Below are the code and all the weights of a small trained network. Each question names an input and a target symbol and asks about switching units off, where a switched-off unit gives its printed mean instead of its output.

import numpy as np


def w(rows, s, z=0):
    codes = np.array(rows[::2]) - 128.0
    scale = np.full(codes.shape[1], s)
    scale[-1] = z or s
    return codes * scale


def f(y):
    return y / 2 * (1 + np.tanh(0.7978845608 * (y + 0.044715 * y**3)))


def softmax(a):
    e = np.exp(a - a.max(-1, keepdims=True))
    return e / e.sum(-1, keepdims=True)


def log_softmax(a):
    a = a - a.max(-1, keepdims=True)
    return a - np.log(np.exp(a).sum(-1, keepdims=True))


def net(x, mask):
    ids = ['αβγδεζηθλμξπστψω'.index(c) for c in x.split()]
    T = len(ids)
    res = E[ids] + P[:T]
    u = 0
    for l in range(3):
        r = res
        for j in range(2):
            rows = slice(2 * j, 2 * j + 2)
            q, k, v = (r @ M[l][rows].T for M in (Q, K, V))
            z = softmax(np.where(np.tri(T) > 0, q @ k.T / 2**0.5, -1e9)) @ v
            o = O[l][rows]
            res = res + np.where(mask[u + j], z, o[:, -1]) @ o[:, :-1]
        u += 2
        y = f(res @ A[l][:, :-1].T + A[l][:, -1])
        res = res + np.where(mask[u : u + 4], y, B[l][:, -1]) @ B[l][:, :-1]
        u += 4
    return log_softmax(res[-1] @ U[:, :-1].T + U[:, -1])


Q, K, V, O, A, B = {}, {}, {}, {}, {}, {}
E = w([
[122,109,176,128,174],'α',
[72,149,86,169,131],'β',
[70,71,136,14,89],'γ',
[110,79,117,6,80],'δ',
[61,97,114,146,79],'ε',
[188,98,19,130,104],'ζ',
[95,84,155,128,84],'η',
[135,67,157,59,182],'θ',
[119,126,125,200,133],'λ',
[76,237,113,120,118],'μ',
[116,102,169,138,216],'ξ',
[125,60,168,106,125],'π',
[124,143,97,130,147],'σ',
[111,134,123,105,90],'τ',
[68,91,122,144,203],'ψ',
[166,108,89,161,96],'ω',
],0.018)
P = w([
[184,207,104,92,41],'0',
[44,57,14,108,171],'1',
[42,65,70,116,205],'2',
[38,67,87,121,201],'3',
[34,75,53,124,208],'4',
[31,80,72,138,230],'5',
[36,88,35,171,213],'6',
[42,110,2,230,193],'7',
],0.0071)
Q[0] = w([
[153,231,126,123,176],'0.h1',
[2,154,37,100,176],'0.h1',
[133,106,87,156,188],'0.h2',
[93,123,127,107,149],'0.h2',
],0.0097)
K[0] = w([
[2,96,6,78,170],'0.h1',
[68,253,135,54,172],'0.h1',
[220,203,153,122,111],'0.h2',
[90,198,140,85,42],'0.h2',
],0.0076)
V[0] = w([
[107,215,126,177,95],'0.h1',
[12,107,131,135,95],'0.h1',
[157,112,182,184,162],'0.h2',
[253,87,197,170,95],'0.h2',
],0.011)
O[0] = w([
[172,200,214,179,142,92],'0.h1',
[216,85,120,148,68,192],'0.h1',
[112,103,142,151,209,21],'0.h2',
[29,140,247,55,76,2],'0.h2',
],0.012,0.0087)
A[0] = w([
[150,29,109,110,82,185],'0.n1',
[140,154,254,158,178,49],'0.n2',
[192,128,45,103,111,121],'0.n3',
[87,112,93,224,65,253],'0.n4',
],0.0059,0.0064)
B[0] = w([
[195,114,89,175,236,243],'0.n1',
[157,57,169,161,151,126],'0.n2',
[46,153,243,160,153,253],'0.n3',
[162,114,186,2,197,238],'0.n4',
],0.0085,0.013)
Q[1] = w([
[59,255,93,190,133],'1.h1',
[57,163,162,201,34],'1.h1',
[180,175,137,100,196],'1.h2',
[170,94,219,66,223],'1.h2',
],0.0081)
K[1] = w([
[236,112,7,145,90],'1.h1',
[168,56,12,202,163],'1.h1',
[159,185,92,184,110],'1.h2',
[152,212,130,62,84],'1.h2',
],0.011)
V[1] = w([
[146,49,153,132,98],'1.h1',
[42,115,254,165,77],'1.h1',
[229,44,149,142,138],'1.h2',
[156,163,186,79,17],'1.h2',
],0.0083)
O[1] = w([
[3,65,98,154,144,119],'1.h1',
[34,210,75,121,191,2],'1.h1',
[48,74,103,254,119,210],'1.h2',
[159,234,29,132,51,115],'1.h2',
],0.009,0.007)
A[1] = w([
[161,78,94,79,254,138],'1.n1',
[223,137,137,98,233,2],'1.n2',
[169,130,84,151,95,206],'1.n3',
[170,175,45,158,145,7],'1.n4',
],0.0068,0.0043)
B[1] = w([
[133,220,160,154,119,251],'1.n1',
[67,130,123,72,101,195],'1.n2',
[61,127,80,177,232,160],'1.n3',
[122,84,217,89,7,146],'1.n4',
],0.011,0.021)
Q[2] = w([
[177,132,200,225,177],'2.h1',
[90,176,143,147,92],'2.h1',
[94,56,110,121,177],'2.h2',
[144,177,117,181,245],'2.h2',
],0.012)
K[2] = w([
[173,90,246,35,189],'2.h1',
[163,116,136,165,34],'2.h1',
[60,129,70,76,75],'2.h2',
[204,130,162,117,26],'2.h2',
],0.011)
V[2] = w([
[152,170,255,150,106],'2.h1',
[114,65,177,60,155],'2.h1',
[32,197,105,169,172],'2.h2',
[164,182,226,210,138],'2.h2',
],0.0081)
O[2] = w([
[137,27,82,27,104,253],'2.h1',
[88,130,132,53,203,142],'2.h1',
[34,131,68,84,54,29],'2.h2',
[71,63,2,167,226,200],'2.h2',
],0.0096,0.004)
A[2] = w([
[75,233,202,219,104,112],'2.n1',
[213,21,104,30,117,113],'2.n2',
[48,255,243,55,103,2],'2.n3',
[99,81,54,151,198,18],'2.n4',
],0.0058,0.0062)
B[2] = w([
[115,25,138,52,91,229],'2.n1',
[75,164,113,179,142,243],'2.n2',
[136,109,179,229,185,209],'2.n3',
[173,151,131,116,5,255],'2.n4',
],0.012,0.008)
U = w([
[192,140,64,149,182,206],'α',
[173,163,116,103,173,254],'β',
[129,114,141,143,149,144],'γ',
[150,96,172,201,185,27],'δ',
[122,91,172,104,213,158],'ε',
[83,151,123,156,117,100],'ζ',
[112,77,142,56,135,168],'η',
[56,152,151,196,181,120],'θ',
[105,106,149,228,108,12],'λ',
[85,82,206,165,139,110],'μ',
[116,1,145,117,157,53],'ξ',
[172,125,142,106,76,122],'π',
[200,48,190,74,120,161],'σ',
[97,52,174,112,78,86],'τ',
[151,178,177,179,159,131],'ψ',
[100,160,181,176,104,135],'ω',
],0.0073,0.0064)

Each question gives the input, a string of symbols that net reads in full, and the target symbol t.
The units are the heads (2 rows each of Q, K, V and O) and the neurons (one row each of A and B). Each row of codes is followed by its name. A weight is (code - 128) times the scale printed after its matrix; where a second scale follows, it is the last column's (O, A, B and U).
mask holds one flag per unit, layer by layer, with each layer's heads first. A switched-off unit (its flag False) gives its mean, the last column of its rows in O or B, instead of its output. The means were averaged over made-up inputs and are rounded, as every weight is.
A unit's drop is (log p(t) with every unit on - log p(t) with that unit switched off) / (log p(t) with every unit on - log p(t) with every unit switched off).
The circuit of an input: a set's keep is (log p(t) with only the set's units on - log p(t) with every unit switched off) / (log p(t) with every unit on - log p(t) with every unit switched off). Starting from the 12 units with the biggest drops (on a tie, the unit counted first), units are removed one at a time, each time the one whose removal leaves the highest keep (on an exact tie, the one counted first), for as long as the keep stays at least 0.8.
circuit, biggest first: the units of the circuit, biggest drop first
unit that matters most: the unit with the biggest drop
k most important neurons: the k neurons with the biggest drops, biggest first
k most important neurons of layer l: the k neurons of layer l with the biggest drops, biggest first
which heads matter: for each layer, one digit per head in row order, 1 if its drop is at least 0.15 and else 0, layers parted by /
input δ σ π μ τ γ ξ, target α: which heads matter => 10 / 00 / 01
input π δ ε λ η δ, target μ: 2 most important neurons => [1.n1, 2.n1]
input ε σ β τ ξ, target λ: unit that matters most => 1.h2
input θ θ β π α ε λ ψ, target ε: circuit, biggest first => [0.h1, 1.h2, 2.h1]
input ε μ ξ ξ ε θ θ δ, target α: 2 most important neurons => [0.n1, 2.n1]
input ξ τ θ, target η: 2 most important neurons of layer 0 => [0.n3, 0.n4]
input ε ξ δ δ, target λ: circuit, biggest first => [1.h2, 0.h1, 2.h1, 0.n4]
input γ ε σ ε θ μ, target α: 2 most important neurons of layer 0 => [0.n1, 0.n3]
input β η σ, target α: circuit, biggest first => [0.h1, 2.h2]
input α δ σ ζ γ ζ ξ β, target θ: 3 most important neurons => [0.n1, 1.n1, 0.n4]
input ω α τ ξ β μ ξ π, target α: 2 most important neurons => [0.n1, 0.n3]
input τ δ τ β τ η, target π: 2 most important neurons of layer 1 => [1.n4, 1.n1]
input θ ε δ ε γ, target ε: which heads matter => 11 / 01 / 10
input ε β μ, target α: 2 most important neurons => [0.n1, 2.n1]
input ε ζ δ λ σ δ γ, target λ: 2 most important neurons => [1.n2, 0.n1]
input λ σ ξ ε ψ τ δ, target ζ: most important neuron of layer 0 => [0.n1]
input δ θ ψ θ ψ, target σ: circuit, biggest first => [1.n1, 2.h2, 0.h2]
input ε θ μ γ γ δ θ ψ, target α: 3 most important neurons => [0.n1, 2.n1, 2.n3]
input λ σ λ β α σ ε σ, target ζ: which heads matter => 11 / 10 / 01
input β η η δ δ ε τ, target α: which heads matter => 10 / 00 / 01
input π π β ψ ψ ξ ξ, target μ: which heads matter => 01 / 11 / 11
input α ξ ε, target θ: 4 most important neurons => [0.n1, 1.n1, 2.n3, 0.n4]
input ξ ε τ δ, target η: which heads matter => 11 / 11 / 11
input θ ω ψ ε α ε π, target ε: unit that matters most => 0.h1
input τ δ ξ π δ ω δ, target π: 2 most important neurons => [0.n1, 1.n4]
input ω γ σ ψ, target ω: 2 most important neurons of layer 0 => [0.n1, 0.n3]
input γ γ ψ θ ψ, target δ: most important neuron => [0.n1]
input δ ψ η ξ, target σ: 2 most important neurons => [1.n1, 2.n1]
input τ ε π τ ξ ψ δ β, target π: 4 most important neurons => [0.n4, 0.n1, 1.n4, 0.n3]
input δ δ π β ψ ε, target σ: circuit, biggest first => [2.h2, 0.h1, 1.h1]
